Here is a tiny trained network, its code and every weight. The questions are about switching its units off for an input and a target symbol, where a switched-off unit gives its printed mean instead of its output.

import numpy as np


def w(rows, s, z=0):
    codes = np.array(rows[::2]) - 128.0
    scale = np.full(codes.shape[1], s)
    scale[-1] = z or s
    return codes * scale


def softmax(a):
    e = np.exp(a - a.max(-1, keepdims=True))
    return e / e.sum(-1, keepdims=True)


def log_softmax(a):
    a = a - a.max(-1, keepdims=True)
    return a - np.log(np.exp(a).sum(-1, keepdims=True))


def net(x, mask):
    ids = ['Θγζημξτψ'.index(c) for c in x.split()]
    T = len(ids)
    res = E[ids] + P[:T]
    u = 0
    for l in range(3):
        r = res
        for j in range(2):
            rows = slice(2 * j, 2 * j + 2)
            q, k, v = (r @ M[l][rows].T for M in (Q, K, V))
            z = softmax(np.where(np.tri(T) > 0, q @ k.T / 2**0.5, -1e9)) @ v
            o = O[l][rows]
            res = res + np.where(mask[u + j], z, o[:, -1]) @ o[:, :-1]
        u += 2
    return log_softmax(res[-1] @ U[:, :-1].T + U[:, -1])


Q, K, V, O = {}, {}, {}, {}
E = w([
[178,76,169,86,234,172,87,162,130,40,129,197],'Θ',
[157,73,42,164,195,178,145,107,104,232,169,94],'γ',
[134,158,106,95,75,177,174,115,179,39,54,65],'ζ',
[122,135,172,163,105,146,83,154,86,169,171,110],'η',
[164,182,159,102,167,79,129,45,77,141,97,42],'μ',
[73,210,106,171,183,154,226,182,70,146,135,139],'ξ',
[105,118,76,177,140,170,127,29,154,116,99,64],'τ',
[251,183,93,158,176,221,142,138,160,142,92,138],'ψ',
],0.019)
P = w([
[97,104,107,134,110,136,89,102,65,69,102,209],'0',
[131,72,157,198,172,131,128,117,83,50,101,86],'1',
[156,156,178,103,150,120,149,102,140,166,50,215],'2',
[171,199,82,130,149,18,73,176,119,98,167,121],'3',
[137,90,148,211,153,168,158,102,106,103,141,77],'4',
[120,150,171,70,136,158,127,131,174,208,109,163],'5',
[180,212,105,129,156,23,71,164,142,104,188,91],'6',
[145,99,160,223,144,183,167,95,126,119,153,46],'7',
[112,144,178,56,133,162,132,158,190,228,140,132],'8',
[186,226,121,138,172,10,73,163,155,120,197,63],'9',
[137,102,133,238,130,170,198,105,152,124,167,56],'10',
[113,149,200,53,137,158,153,178,200,215,171,118],'11',
],0.012)
Q[0] = w([
[251,67,7,136,131,145,131,161,139,173,173,106],'L0H0',
[188,217,125,125,54,188,132,158,172,65,121,121],'L0H0',
[60,121,169,61,243,124,26,91,137,71,191,214],'L0H1',
[1,73,85,143,195,163,250,13,60,200,233,22],'L0H1',
],0.007)
K[0] = w([
[226,84,82,143,161,92,207,115,202,127,180,133],'L0H0',
[153,215,187,192,127,159,96,125,152,113,102,173],'L0H0',
[134,105,154,91,235,105,27,172,109,137,178,153],'L0H1',
[102,100,250,162,1,155,84,119,25,155,183,153],'L0H1',
],0.0078)
V[0] = w([
[91,155,127,59,166,87,128,133,254,172,167,153],'L0H0',
[201,184,114,192,155,27,85,150,95,92,168,134],'L0H0',
[184,152,170,147,61,108,85,126,97,150,135,179],'L0H1',
[79,202,169,140,95,113,91,113,107,117,198,99],'L0H1',
],0.0052)
O[0] = w([
[87,143,218,142,189,60,109,161,172,2,37,176,3],'L0H0',
[116,133,139,132,196,183,79,127,164,137,217,104,190],'L0H0',
[193,133,74,152,70,48,117,213,94,152,75,115,164],'L0H1',
[169,164,196,124,141,73,122,184,142,79,101,95,144],'L0H1',
],0.0078,0.0044)
Q[1] = w([
[248,197,70,126,112,148,128,135,127,110,177,81],'L1H0',
[114,146,146,64,139,46,86,136,165,103,131,179],'L1H0',
[183,181,155,110,184,162,136,120,82,205,111,145],'L1H1',
[86,69,113,175,121,129,138,44,148,133,116,108],'L1H1',
],0.011)
K[1] = w([
[153,165,252,114,86,79,125,137,170,163,203,86],'L1H0',
[158,142,150,36,187,132,28,159,62,85,87,153],'L1H0',
[158,154,150,207,110,116,90,135,1,213,206,134],'L1H1',
[127,130,50,197,171,100,174,67,114,98,87,124],'L1H1',
],0.0088)
V[1] = w([
[94,187,141,146,76,145,113,86,86,171,171,88],'L1H0',
[110,1,192,160,104,147,50,140,137,119,202,208],'L1H0',
[64,117,160,149,88,160,55,48,69,42,178,135],'L1H1',
[54,164,97,182,20,158,123,93,220,129,113,63],'L1H1',
],0.0056)
O[1] = w([
[151,91,207,86,166,58,103,113,149,22,176,250,253],'L1H0',
[181,181,200,168,2,74,190,191,187,129,129,96,144],'L1H0',
[47,177,133,165,71,157,104,141,192,129,66,149,190],'L1H1',
[94,160,124,106,49,232,72,146,158,103,172,11,129],'L1H1',
],0.0068,0.0064)
Q[2] = w([
[45,62,165,141,110,120,134,113,79,173,142,120],'L2H0',
[115,204,105,106,130,97,49,127,123,190,193,100],'L2H0',
[143,25,120,48,89,116,85,121,161,27,108,155],'L2H1',
[156,69,203,249,137,181,97,135,108,169,131,146],'L2H1',
],0.012)
K[2] = w([
[81,36,32,155,2,96,77,146,60,95,121,248],'L2H0',
[117,211,129,146,81,19,67,136,62,198,176,67],'L2H0',
[182,59,120,40,113,178,107,100,238,52,72,119],'L2H1',
[140,39,207,201,90,196,69,233,103,155,247,250],'L2H1',
],0.0081)
V[2] = w([
[50,115,93,231,192,113,173,254,123,105,208,47],'L2H0',
[59,154,32,164,144,166,74,204,115,73,91,235],'L2H0',
[127,109,81,191,118,41,107,9,109,17,100,126],'L2H1',
[119,239,138,210,121,221,126,77,237,131,117,115],'L2H1',
],0.0055)
O[2] = w([
[164,114,190,54,79,219,122,140,172,82,109,182,153],'L2H0',
[231,85,152,107,115,111,58,129,86,114,67,83,142],'L2H0',
[127,107,113,223,106,143,35,199,95,228,200,251,4],'L2H1',
[123,2,157,115,198,72,93,139,119,224,152,123,139],'L2H1',
],0.009,0.0023)
U = w([
[119,94,162,139,136,155,151,96,120,59,157,188,69],'Θ',
[200,128,110,103,111,131,175,116,98,157,208,84,1],'γ',
[98,144,160,115,112,213,129,166,134,214,158,124,118],'ζ',
[177,158,167,130,81,106,106,222,147,124,220,62,181],'η',
[133,126,169,102,134,14,172,2,156,113,62,137,251],'μ',
[73,178,126,166,181,133,133,169,91,110,169,108,74],'ξ',
[108,151,105,140,97,151,111,109,135,96,131,77,105],'τ',
[133,171,136,111,100,214,196,69,172,232,164,192,136],'ψ',
],0.006,0.0049)

Each question gives the input, a string of symbols that net reads in full, and the target symbol t.
The units are the heads (2 rows each of Q, K, V and O). Each row of codes is followed by its name. A weight is (code - 128) times the scale printed after its matrix; where a second scale follows, it is the last column's (O and U).
mask holds one flag per head, layer by layer. A switched-off head (its flag False) gives its mean, the last column of its rows in O, instead of its output. The means were averaged over made-up inputs and are rounded, as every weight is.
A unit's drop is (log p(t) with every unit on - log p(t) with that unit switched off) / (log p(t) with every unit on - log p(t) with every unit switched off).
The circuit of an input: a set's keep is (log p(t) with only the set's units on - log p(t) with every unit switched off) / (log p(t) with every unit on - log p(t) with every unit switched off). Starting from all 6 units, units are removed one at a time, each time the one whose removal leaves the highest keep (on an exact tie, the one counted first), for as long as the keep stays at least 0.8.
units of the circuit, in order: the units of the circuit, biggest drop first
most important unit: the unit with the biggest drop
which heads matter: for each layer, one digit per head in row order, 1 if its drop is at least 0.15 and else 0, layers parted by /
drop when u is switched off: that unit's drop, to one decimal
input ξ ζ Θ τ τ, target τ: which heads matter -> 00 / 01 / 00
input τ Θ η τ η τ, target ζ: which heads matter -> 00 / 01 / 01
input Θ Θ ξ τ Θ ζ Θ, target μ: most important unit -> L1H1
input η η γ γ η η Θ Θ η Θ ζ τ, target μ: units of the circuit, in order -> (L1H1, L2H1)
input Θ ζ ψ, target μ: which heads matter -> 10 / 10 / 10
input ψ ζ η γ ζ, target ζ: which heads matter -> 01 / 01 / 01
input μ ξ Θ η ψ η τ, target η: units of the circuit, in order -> (L2H1, L0H1)
input η Θ Θ, target ψ: which heads matter -> 01 / 10 / 00
input ξ Θ ξ μ ξ ξ τ, target ξ: units of the circuit, in order -> (L2H0, L2H1, L1H0)
input η Θ η ξ, target η: units of the circuit, in order -> (L0H1, L2H0)
input Θ ξ Θ η η η η Θ Θ η ψ ζ, target μ: which heads matter -> 00 / 00 / 01
input ξ γ η ζ μ τ ζ η ξ η η Θ, target μ: which heads matter -> 01 / 00 / 01
input τ η ψ, target μ: units of the circuit, in order -> (L2H0, L0H0)
input η η ξ ξ, target η: most important unit -> L2H0
input η Θ τ γ, target η: which heads matter -> 11 / 10 / 00
input η η μ Θ, target ξ: which heads matter -> 00 / 00 / 10
input Θ ξ η, target μ: units of the circuit, in order -> (L2H0, L2H1)
input Θ η η ξ η γ, target μ: which heads matter -> 10 / 00 / 00
input γ τ τ η η γ η Θ η γ ξ τ, target ζ: units of the circuit, in order -> (L2H1, L1H0, L1H1, L0H0)
input η τ τ η η Θ γ Θ ξ, target μ: which heads matter -> 00 / 00 / 01
input γ ψ μ ζ, target ξ: most important unit -> L2H0
input μ γ γ ψ η η η μ Θ ζ, target ξ: units of the circuit, in order -> (L2H0, L0H0)
input τ η γ Θ ψ ξ τ ψ μ γ, target ξ: units of the circuit, in order -> (L0H0, L2H0)
input Θ γ ξ η τ μ γ, target ξ: units of the circuit, in order -> (L0H1, L2H0)
input μ η μ, target ψ: which heads matter -> 10 / 00 / 01
input τ ψ η ξ Θ τ Θ Θ η η τ, target τ: which heads matter -> 00 / 01 / 01
input γ ξ ξ τ γ η, target μ: units of the circuit, in order -> (L2H1)
input Θ η Θ, target ψ: which heads matter -> 01 / 10 / 00
input Θ ζ ξ ξ, target Θ: drop when L2H0 is switched off -> 0.6
input Θ ψ γ ζ τ η Θ η Θ ξ γ, target γ: drop when L1H0 is switched off -> 0.0
